Below is a small trained network, with its code and all its weights. Each question gives an input and a class and asks what happens when units are switched off, that is, made to give their printed mean instead of their output.

import numpy as np


def w(rows, s, z=0):
    codes = np.array(rows[::2]) - 128.0
    scale = np.full(codes.shape[1], s)
    scale[-1] = z or s
    return codes * scale


def norm(h):
    return h / np.sqrt((h * h).mean(-1, keepdims=True) + 1e-5)


def f(y):
    return y / 2 * (1 + np.tanh(0.7978845608 * (y + 0.044715 * y**3)))


def log_softmax(a):
    a = a - a.max(-1, keepdims=True)
    return a - np.log(np.exp(a).sum(-1, keepdims=True))


def net(x, mask):
    res = np.array(x, float).reshape(1, 4) / 4 @ E
    u = 0
    for l in range(4):
        y = f(norm(res) @ A[l][:, :-1].T + A[l][:, -1])
        res = res + np.where(mask[u : u + 5], y, B[l][:, -1]) @ B[l][:, :-1]
        u += 5
    return log_softmax(norm(res)[-1] @ U[:, :-1].T + U[:, -1])


A, B = {}, {}
E = w([
[143,50,56,67,12,170],'x0',
[253,77,145,60,188,79],'x1',
[127,49,117,249,204,187],'x2',
[113,112,134,134,126,106],'x3',
],0.0058)
A[0] = w([
[60,175,120,91,97,98,170],'L0N1',
[161,85,100,110,152,87,129],'L0N2',
[136,60,132,107,143,146,2],'L0N3',
[95,86,151,91,126,116,152],'L0N4',
[154,52,2,113,56,146,154],'L0N5',
],0.0091,0.003)
B[0] = w([
[88,227,65,87,187,138,194],'L0N1',
[170,207,71,99,182,149,165],'L0N2',
[229,58,66,178,250,173,135],'L0N3',
[131,160,119,60,82,127,139],'L0N4',
[251,170,172,229,2,82,254],'L0N5',
],0.0067,0.0062)
A[1] = w([
[139,64,161,95,183,123,5],'L1N1',
[21,97,62,141,224,173,186],'L1N2',
[90,115,110,210,66,132,225],'L1N3',
[188,2,160,151,189,157,51],'L1N4',
[111,126,78,67,229,159,83],'L1N5',
],0.0091,0.0024)
B[1] = w([
[25,207,79,45,134,151,131],'L1N1',
[107,198,108,238,157,87,244],'L1N2',
[86,87,198,111,171,193,252],'L1N3',
[136,197,2,217,107,43,227],'L1N4',
[98,153,249,152,150,2,172],'L1N5',
],0.0082,0.0044)
A[2] = w([
[130,49,89,248,160,206,174],'L2N1',
[41,168,153,80,27,174,110],'L2N2',
[98,173,116,180,142,124,20],'L2N3',
[255,79,80,116,62,123,255],'L2N4',
[148,119,68,174,163,127,51],'L2N5',
],0.0085,0.0022)
B[2] = w([
[80,90,193,121,58,214,232],'L2N1',
[255,15,17,247,207,181,179],'L2N2',
[192,165,117,122,137,145,180],'L2N3',
[43,104,25,62,224,147,253],'L2N4',
[157,129,126,214,180,97,155],'L2N5',
],0.0085,0.0063)
A[3] = w([
[73,80,217,211,54,130,158],'L3N1',
[50,123,89,66,254,159,8],'L3N2',
[157,95,148,32,133,88,214],'L3N3',
[49,249,110,78,102,202,187],'L3N4',
[163,94,215,60,162,75,19],'L3N5',
],0.0089,0.0019)
B[3] = w([
[172,86,206,72,84,94,255],'L3N1',
[164,124,137,105,4,139,167],'L3N2',
[51,131,214,36,135,133,184],'L3N3',
[143,154,120,164,138,47,216],'L3N4',
[28,109,173,81,204,231,156],'L3N5',
],0.012,0.0039)
U = w([
[133,224,111,162,166,30,184],'0',
[166,76,26,156,123,177,253],'1',
[48,145,210,53,178,135,97],'2',
[111,120,75,1,92,119,63],'3',
[110,129,244,212,107,122,54],'4',
[136,47,184,115,26,201,54],'5',
],0.017,0.003)

Each question gives the input, the list of numbers given to net, and the class t.
The units are the neurons (one row each of A and B). Each row of codes is followed by its name. A weight is (code - 128) times the scale printed after its matrix; where a second scale follows, it is the last column's (A, B and U).
mask holds one flag per neuron, layer by layer. A switched-off neuron (its flag False) gives its mean, the last column of its row in B, instead of its output. The means were averaged over made-up inputs and are rounded, as every weight is.
A unit's drop is (log p(t) with every unit on - log p(t) with that unit switched off) / (log p(t) with every unit on - log p(t) with every unit switched off).
The circuit of an input: a set's keep is (log p(t) with only the set's units on - log p(t) with every unit switched off) / (log p(t) with every unit on - log p(t) with every unit switched off). Starting from the 12 units with the biggest drops (on a tie, the unit counted first), units are removed one at a time, each time the one whose removal leaves the highest keep (on an exact tie, the one counted first), for as long as the keep stays at least 0.8.
circuit, biggest first: the units of the circuit, biggest drop first
top k neurons: the k neurons with the biggest drops, biggest first
top k neurons in layer l: the k neurons of layer l with the biggest drops, biggest first
drop when u is switched off: that unit's drop, to one decimal
input [1,-3,7,-5], class 5: circuit, biggest first : (L2N1)
input [1,-4,7,1], class 5: top 3 neurons : (L2N1, L3N1, L0N1)
input [8,0,3,2], class 5: top 3 neurons in layer 1 : (L1N3, L1N4, L1N1)
input [4,5,0,1], class 3: top 2 neurons in layer 0 : (L0N4, L0N5)
input [-5,-2,1,8], class 4: top 2 neurons : (L0N5, L0N2)
input [3,2,-1,7], class 3: top 2 neurons : (L2N4, L2N2)
input [-6,6,0,-7], class 2: top 2 neurons in layer 0 : (L0N5, L0N3)
input [-8,-3,1,2], class 4: top 3 neurons in layer 1 : (L1N4, L1N1, L1N5)
input [0,5,5,-6], class 0: top 2 neurons : (L0N5, L1N5)
input [7,-6,-2,8], class 1: top 2 neurons in layer 2 : (L2N2, L2N1)
input [1,6,-1,-3], class 3: drop when L0N2 is switched off : 0.1
input [-3,7,7,8], class 0: drop when L0N5 is switched off : 0.5
input [8,-1,-8,-4], class 1: drop when L2N2 is switched off : 1.1
input [6,-4,-1,7], class 1: circuit, biggest first : (L2N2)
input [5,-8,-6,-4], class 1: drop when L2N2 is switched off : 2.0
